Below are the code and all the weights of a small trained network. Each question names an input and a class and asks about switching units off, where a switched-off unit gives its printed mean instead of its output.

import numpy as np


def w(rows, s, z=0):
    codes = np.array(rows[::2]) - 128.0
    scale = np.full(codes.shape[1], s)
    scale[-1] = z or s
    return codes * scale


def f(y):
    return y / 2 * (1 + np.tanh(0.7978845608 * (y + 0.044715 * y**3)))


def log_softmax(a):
    a = a - a.max(-1, keepdims=True)
    return a - np.log(np.exp(a).sum(-1, keepdims=True))


def net(x, mask):
    res = np.array(x, float).reshape(1, 8) / 4 @ E
    y = f(res @ A[0][:, :-1].T + A[0][:, -1])
    res = res + np.where(mask, y, B[0][:, -1]) @ B[0][:, :-1]
    return log_softmax(res[-1] @ U[:, :-1].T + U[:, -1])


A, B = {}, {}
E = w([
[92,60,194,78,126,181,94,67],'x0',
[128,131,131,131,125,134,125,132],'x1',
[123,134,135,135,114,140,126,137],'x2',
[132,130,130,129,136,134,124,131],'x3',
[162,109,251,131,133,90,176,203],'x4',
[127,125,125,126,125,125,130,125],'x5',
[120,135,137,136,116,134,133,127],'x6',
[207,64,118,225,107,124,116,108],'x7',
],0.017)
A[0] = w([
[153,213,60,132,117,103,153,174,246],'N1',
[183,162,85,131,155,138,160,177,91],'N2',
[215,86,121,159,85,155,126,78,23],'N3',
[52,111,87,66,134,196,80,104,140],'N4',
[33,180,106,65,126,146,90,75,125],'N5',
[99,116,36,161,131,155,117,119,118],'N6',
[140,128,160,171,186,138,186,150,70],'N7',
[221,128,149,218,138,65,214,165,121],'N8',
[118,148,83,151,112,124,105,90,182],'N9',
[105,131,132,140,120,124,152,109,137],'N10',
[70,221,131,4,152,121,222,194,53],'N11',
[127,150,79,154,134,152,135,86,179],'N12',
[113,103,232,116,139,60,140,170,22],'N13',
[102,160,55,166,125,148,74,89,171],'N14',
[43,135,117,46,160,196,99,73,154],'N15',
[121,170,32,178,104,137,66,61,43],'N16',
[122,115,214,103,141,84,131,177,126],'N17',
[198,17,108,193,86,149,92,94,72],'N18',
[133,56,201,99,119,165,115,61,42],'N19',
[72,203,138,38,130,108,152,170,218],'N20',
[129,254,31,170,139,66,174,190,89],'N21',
[164,73,150,190,93,93,140,167,85],'N22',
],0.011,0.014)
B[0] = w([
[200,81,133,161,128,112,218,186,252],'N1',
[99,176,126,140,99,107,71,118,167],'N2',
[106,107,156,52,111,204,99,51,164],'N3',
[125,170,74,97,71,118,118,155,209],'N4',
[123,150,117,94,59,77,139,137,210],'N5',
[131,94,194,144,154,171,120,122,190],'N6',
[116,136,98,113,122,109,96,150,149],'N7',
[202,165,63,131,86,55,108,149,232],'N8',
[95,128,142,106,150,128,97,136,194],'N9',
[147,111,122,124,149,110,98,127,132],'N10',
[177,70,164,209,198,149,228,168,219],'N11',
[83,141,179,89,138,161,103,97,193],'N12',
[57,110,157,88,144,184,91,70,181],'N13',
[88,82,148,96,194,174,107,107,219],'N14',
[179,206,43,96,70,90,98,107,226],'N15',
[185,67,165,246,147,113,187,195,200],'N16',
[137,82,158,145,174,161,165,131,195],'N17',
[108,99,209,121,157,190,161,75,209],'N18',
[159,42,205,134,197,187,203,158,182],'N19',
[89,89,156,52,155,183,63,64,238],'N20',
[43,74,161,63,151,230,110,84,243],'N21',
[171,151,109,145,91,91,95,174,181],'N22',
],0.011,0.022)
U = w([
[44,111,141,66,109,163,95,84,23],'0',
[156,95,147,213,127,133,188,133,255],'1',
[158,217,62,135,5,45,93,129,119],'2',
],0.014,0.0035)

Each question gives the input, the list of numbers given to net, and the class t.
The units are the neurons (one row each of A and B). Each row of codes is followed by its name. A weight is (code - 128) times the scale printed after its matrix; where a second scale follows, it is the last column's (A, B and U).
mask holds one flag per neuron, in row order. A switched-off neuron (its flag False) gives its mean, the last column of its row in B, instead of its output. The means were averaged over made-up inputs and are rounded, as every weight is.
A unit's drop is (log p(t) with every unit on - log p(t) with that unit switched off) / (log p(t) with every unit on - log p(t) with every unit switched off).
unit that matters most: the unit with the biggest drop
k most important neurons: the k neurons with the biggest drops, biggest first
drop when u is switched off: that unit's drop, to one decimal
input [0,-6,-7,0,-7,7,1,2], class 1: 2 most important neurons : [N16, N20]
input [3,-7,5,-7,-2,-4,-4,7], class 0: 3 most important neurons : [N1, N3, N11]
input [-4,3,7,4,7,1,7,4], class 2: unit that matters most : N8
input [-4,-8,-2,-3,1,2,8,-5], class 1: 2 most important neurons : [N11, N1]
input [3,-3,-4,-3,-4,-4,0,0], class 2: 2 most important neurons : [N21, N15]
input [-5,-4,-1,5,-7,-5,-1,2], class 1: 3 most important neurons : [N16, N1, N20]
input [5,0,6,-3,1,4,6,2], class 1: 2 most important neurons : [N20, N21]
input [-1,8,2,8,-7,-6,6,2], class 1: 2 most important neurons : [N16, N20]
input [3,-4,5,-1,-5,3,-2,0], class 2: 3 most important neurons : [N21, N15, N20]
input [0,-5,0,-6,4,-8,5,-5], class 1: 2 most important neurons : [N11, N21]
input [-6,-2,-2,6,6,-8,-4,-8], class 1: 2 most important neurons : [N11, N1]
input [-1,4,-1,-2,-8,6,4,4], class 1: drop when N13 is switched off : 0.1
input [6,-1,8,6,-6,-3,-7,-1], class 2: drop when N15 is switched off : 0.4
input [-2,-8,1,3,8,6,0,1], class 2: drop when N8 is switched off : 0.4
input [-1,7,-7,-2,5,-4,1,-6], class 1: unit that matters most : N11
input [6,7,5,1,2,-4,-8,1], class 1: drop when N20 is switched off : 0.9
